Here is a tiny trained network, its code and every weight. The questions are about switching its units off for an input and a class, where a switched-off unit gives its printed mean instead of its output.

import numpy as np


def w(rows, s, z=0):
    codes = np.array(rows[::2]) - 128.0
    scale = np.full(codes.shape[1], s)
    scale[-1] = z or s
    return codes * scale


def f(y):
    return np.maximum(y, 0)


def log_softmax(a):
    a = a - a.max(-1, keepdims=True)
    return a - np.log(np.exp(a).sum(-1, keepdims=True))


def net(x, mask):
    res = np.array(x, float).reshape(1, 4) / 4 @ E
    y = f(res @ A[0][:, :-1].T + A[0][:, -1])
    res = res + np.where(mask, y, B[0][:, -1]) @ B[0][:, :-1]
    return log_softmax(res[-1] @ U[:, :-1].T + U[:, -1])


A, B = {}, {}
E = w([
[204,79,236,131,124,120],'x0',
[98,206,179,56,48,178],'x1',
[171,113,105,141,87,126],'x2',
[1,73,157,149,61,64],'x3',
],0.0086)
A[0] = w([
[7,13,156,130,26,65,1],'N0',
[44,171,6,125,73,102,4],'N1',
[122,24,81,212,236,50,70],'N2',
[115,206,161,66,59,220,166],'N3',
[140,103,189,124,123,103,166],'N4',
[93,159,175,36,27,150,54],'N5',
[151,96,212,135,107,100,77],'N6',
[159,108,208,118,109,78,62],'N7',
[179,73,254,118,116,110,105],'N8',
],0.0071,0.00094)
B[0] = w([
[213,36,147,14,195,243,254],'N0',
[45,186,22,217,125,163,213],'N1',
[158,127,242,132,94,21,225],'N2',
[165,119,197,97,111,76,216],'N3',
[72,142,104,153,127,162,163],'N4',
[171,91,196,125,2,15,205],'N5',
[24,228,136,205,157,180,173],'N6',
[54,181,89,181,74,166,170],'N7',
[39,170,104,214,148,202,198],'N8',
],0.0071,0.0089)
U = w([
[136,107,156,137,90,8,84],'0',
[73,158,83,198,121,163,31],'1',
[179,79,114,71,167,186,254],'2',
],0.013,0.003)

Each question gives the input, the list of numbers given to net, and the class t.
The units are the neurons (one row each of A and B). Each row of codes is followed by its name. A weight is (code - 128) times the scale printed after its matrix; where a second scale follows, it is the last column's (A, B and U).
mask holds one flag per neuron, in row order. A switched-off neuron (its flag False) gives its mean, the last column of its row in B, instead of its output. The means were averaged over made-up inputs and are rounded, as every weight is.
A unit's drop is (log p(t) with every unit on - log p(t) with that unit switched off) / (log p(t) with every unit on - log p(t) with every unit switched off).
The circuit of an input: a set's keep is (log p(t) with only the set's units on - log p(t) with every unit switched off) / (log p(t) with every unit on - log p(t) with every unit switched off). Starting from all 9 units, units are removed one at a time, each time the one whose removal leaves the highest keep (on an exact tie, the one counted first), for as long as the keep stays at least 0.8.
units of the circuit, in order: the units of the circuit, biggest drop first
unit that matters most: the unit with the biggest drop
k most important neurons: the k neurons with the biggest drops, biggest first
drop when u is switched off: that unit's drop, to one decimal
input [6,-7,8,-4], class 0: unit that matters most -> N2
input [8,-1,-5,7], class 1: 2 most important neurons -> (N8; N6)
input [2,-2,8,3], class 2: units of the circuit, in order -> (N5; N0)
input [-1,6,-5,-5], class 0: units of the circuit, in order -> (N0; N3)
input [3,5,6,-1], class 0: 2 most important neurons -> (N0; N5)
input [7,5,6,-7], class 1: units of the circuit, in order -> (N0; N8)
input [5,-2,-1,-2], class 1: units of the circuit, in order -> (N0; N8; N5)
input [-1,-5,-2,6], class 2: 3 most important neurons -> (N0; N5; N3)
input [3,6,-7,-5], class 0: 3 most important neurons -> (N0; N5; N3)
input [6,6,3,8], class 2: 3 most important neurons -> (N0; N2; N1)
input [4,-5,-3,-5], class 0: 3 most important neurons -> (N0; N2; N1)
input [8,-8,-4,-5], class 0: 2 most important neurons -> (N2; N1)
input [-4,5,-8,1], class 0: 3 most important neurons -> (N5; N3; N8)
input [-2,-6,-8,-1], class 0: unit that matters most -> N2
input [-7,8,4,1], class 0: 2 most important neurons -> (N5; N3)
input [-5,8,1,4], class 0: 2 most important neurons -> (N5; N3)
input [5,-3,3,8], class 2: 2 most important neurons -> (N0; N1)
input [1,5,7,8], class 2: 2 most important neurons -> (N0; N2)
input [3,-1,3,3], class 1: drop when N7 is switched off -> 0.2
input [2,1,-7,3], class 2: most important neuron -> (N1)
input [7,-3,-5,-5], class 1: drop when N1 is switched off -> 0.0
input [7,4,6,-2], class 1: drop when N8 is switched off -> 0.3
